[[-24 -70   6   5  -1   4]
 [ 43  94 -19 -53  66  -3]
 [  1  45 -21 -41  27 -11]
 [-65 -39  25  34 -14  -8]
 [ 26 -31 -14  42  -2   1]
 [ 23 -65   6  68 -48  31]]
->
[[ 43  94 -19 -53  66  -3]
 [-65 -39  25  34 -14  -8]
 [ 23 -65   6  68 -48  31]]

[[109 -31 -73]
 [-62  47 -32]
 [ 12 -87  22]
 [  7  73  -8]
 [-15 -70 -63]
 [ -2 -80 -73]
 [ 39 -35 -41]
 [  5  39  45]
 [ 53  58 -14]]
->
[[-62  47 -32]
 [  7  73  -8]
 [ -2 -80 -73]
 [  5  39  45]]

[[  9 -81 -14   5  19 -33]
 [ 23 -81  -9   0  -2 -38]
 [ 45 -81  -8 -12 -10 -21]
 [  3 -81 -15  14  12 -33]
 [ 64 -81  22 -19 -19 -22]
 [ 24 -81  -4 -13 -14 -13]
 [ -4 -81 -41  12  -4 -12]
 [ -9 -81 -44   3  -4  41]
 [-32 -81 -36   6 -17  15]
 [-34 -81  25  23 -19  22]
 [ 16 -81 -15   2  -2 -36]]
->
[[ 23 -81  -9   0  -2 -38]
 [  3 -81 -15  14  12 -33]
 [ 24 -81  -4 -13 -14 -13]
 [ -9 -81 -44   3  -4  41]
 [-34 -81  25  23 -19  22]]

[[-14  29   6 -47]
 [ 34  74 -13  60]
 [ 12  -4  -6   7]
 [  2  -4  -8   7]
 [-20  34 -12 -22]
 [ 51  77  -7  70]
 [-11  36  -6 -20]
 [ 32  73  -7  65]
 [ 25  78 -27  42]
 [ -9  72 -27  34]]
->
[[ 34  74 -13  60]
 [  2  -4  -8   7]
 [ 51  77  -7  70]
 [ 32  73  -7  65]
 [ -9  72 -27  34]]

[[ -8 -11 -19  -7  20  17   8 -21 -59   4  15]
 [ -8 -11  28  25  20  -5  11 -12  89 -42  15]
 [ -8 -11 -21  25  20  29  11 -13 -41   4  22]
 [ -8 -11 -31 -69 -14  12  38   5 -68   4  13]
 [ -8 -13 -21  47  20  12  48  11  50   4  15]
 [  1   5  14  55  20 -26 -22 -12  75   4  15]
 [ -8 -11 -21  25  20  28  22 -12 -30   4  20]]
->
[[ -8 -11  28  25  20  -5  11 -12  89 -42  15]
 [ -8 -11 -31 -69 -14  12  38   5 -68   4  13]
 [  1   5  14  55  20 -26 -22 -12  75   4  15]]

[[ 32 -19  21  65 -10   6   4  62  -8]
 [ 60  55  19  29 -25  46  44 -25  22]
 [ 17 -40  -7   3  19  91 -41 -13 -39]
 [ 13   4 -80   0  40  31  44   1  27]
 [ -5  20  13  64  17  71  10 -37  47]
 [ -2   0 -47  28  56 -13 -12 -58   8]
 [  2  11 -36 -44  31  78 -38  16 -10]]
->
[[ 60  55  19  29 -25  46  44 -25  22]
 [ 13   4 -80   0  40  31  44   1  27]
 [ -2   0 -47  28  56 -13 -12 -58   8]]

[[  90  -21   66]
 [ -87  -55  -28]
 [   8 -105   75]
 [ -32   40  -79]
 [  93   36   10]
 [  44  -42   77]
 [ -80  -79   -1]
 [ -73   -7  -64]
 [-108  -16  -18]
 [  86   68  -21]
 [  66  -17   60]
 [ -40  -93   23]]
->
[[-87 -55 -28]
 [-32  40 -79]
 [ 44 -42  77]
 [-73  -7 -64]
 [ 86  68 -21]
 [-40 -93  23]]
---
[[ 33  14 -43  30 -32  13 -19  12  57  27]
 [ -8   0   2  34  20 -61  29 -90  36 -27]
 [ 31 -30 -33 -26  -9 -58 -32 -67  41  -3]
 [ 25 -31 -14   9   1 -35 -61 -26 -30  28]
 [ 11   6  67 -10 -40  31  84   1  10  14]
 [ -8  11  19  52 -45  74  -4  40  -7  16]
 [ 36 -27  23 -25  47 -22 -48  -8  11 -48]
 [ 38 -17   5 -12  19 -67   1  76   0 -39]
 [ 16  14  31  17 -34  54 -34  -7 -42   7]]
->
[[ 11   6  67 -10 -40  31  84   1  10  14]
 [ 16  14  31  17 -34  54 -34  -7 -42   7]
 [ 36 -27  23 -25  47 -22 -48  -8  11 -48]
 [ -8  11  19  52 -45  74  -4  40  -7  16]
 [ 38 -17   5 -12  19 -67   1  76   0 -39]
 [ -8   0   2  34  20 -61  29 -90  36 -27]
 [ 25 -31 -14   9   1 -35 -61 -26 -30  28]
 [ 31 -30 -33 -26  -9 -58 -32 -67  41  -3]
 [ 33  14 -43  30 -32  13 -19  12  57  27]]

[[ 30  39  22   5  59]
 [ 23  39 101   5   9]
 [ 31  39  35   5  32]]
->
[[ 23  39 101   5   9]
 [ 31  39  35   5  32]
 [ 30  39  22   5  59]]

[[ 84   0   2   5  44]
 [-21  -2   7  25 -24]
 [ -6   7  21  20   3]
 [-24  14  -6  30 -43]
 [ -3  -5  40  26 -13]
 [-13   0  16  -3  -7]
 [ 11   7 -13  -3  15]
 [ 28   3  39  27  10]]
->
[[ -3  -5  40  26 -13]
 [ 28   3  39  27  10]
 [ -6   7  21  20   3]
 [-13   0  16  -3  -7]
 [-21  -2   7  25 -24]
 [ 84   0   2   5  44]
 [-24  14  -6  30 -43]
 [ 11   7 -13  -3  15]]

[[-22 -16  -3  -8 -62 -54]
 [-11 -39  31 -37 -37  76]
 [ 61  54  47  -6 -13 -81]
 [ 31   2 -46  41 -63  32]
 [-66 -62 -36  19   1  65]
 [ 37  28 -22 -18 -10  84]
 [-26 -31   5  85  49   8]
 [-78 -62   1  38 -15  28]
 [ 10  76 -41  28  32 -23]
 [ 70  83 -17 -29  17 -22]]
->
[[ 61  54  47  -6 -13 -81]
 [-11 -39  31 -37 -37  76]
 [-26 -31   5  85  49   8]
 [-78 -62   1  38 -15  28]
 [-22 -16  -3  -8 -62 -54]
 [ 70  83 -17 -29  17 -22]
 [ 37  28 -22 -18 -10  84]
 [-66 -62 -36  19   1  65]
 [ 10  76 -41  28  32 -23]
 [ 31   2 -46  41 -63  32]]

[[ -7 -15 -67 -23 -66]
 [  1 -25  10  -3  87]
 [  8  -7 -20  -8 -50]
 [ -7  -8  25 -14 -34]
 [-14  -6  13 -15 -30]
 [-24 -16  11 -20 -22]
 [-19  -7   1 -16 -21]
 [-20  -8  16 -16 -18]
 [-12 -22   2  -6  45]
 [  9  -4  21  -3 -13]
 [  1 -28 -36 -21  26]
 [ 10 -10  30  -1  19]]
->
[[ 10 -10  30  -1  19]
 [ -7  -8  25 -14 -34]
 [  9  -4  21  -3 -13]
 [-20  -8  16 -16 -18]
 [-14  -6  13 -15 -30]
 [-24 -16  11 -20 -22]
 [  1 -25  10  -3  87]
 [-12 -22   2  -6  45]
 [-19  -7   1 -16 -21]
 [  8  -7 -20  -8 -50]
 [  1 -28 -36 -21  26]
 [ -7 -15 -67 -23 -66]]

[[ 34  30  -8  23 -24 -38  -4 -29  39 -13  32   1 -28  11 -13]
 [-38 -39  30 -49 -33  20  33  12 -64  23 -51 -40  21  -5 -41]
 [  9  25   1  18 -77 -22 -22  -7  12 -34  26   4  18   9 -45]
 [ 26   7  12  20 -17 -49  17 -27  35  41   7 -36  -5   9 -36]
 [ 20   5   4  18   1  29  11  29  47   2  15 -22  41  -8  -5]]
->
[[-38 -39  30 -49 -33  20  33  12 -64  23 -51 -40  21  -5 -41]
 [ 26   7  12  20 -17 -49  17 -27  35  41   7 -36  -5   9 -36]
 [ 20   5   4  18   1  29  11  29  47   2  15 -22  41  -8  -5]
 [  9  25   1  18 -77 -22 -22  -7  12 -34  26   4  18   9 -45]
 [ 34  30  -8  23 -24 -38  -4 -29  39 -13  32   1 -28  11 -13]]
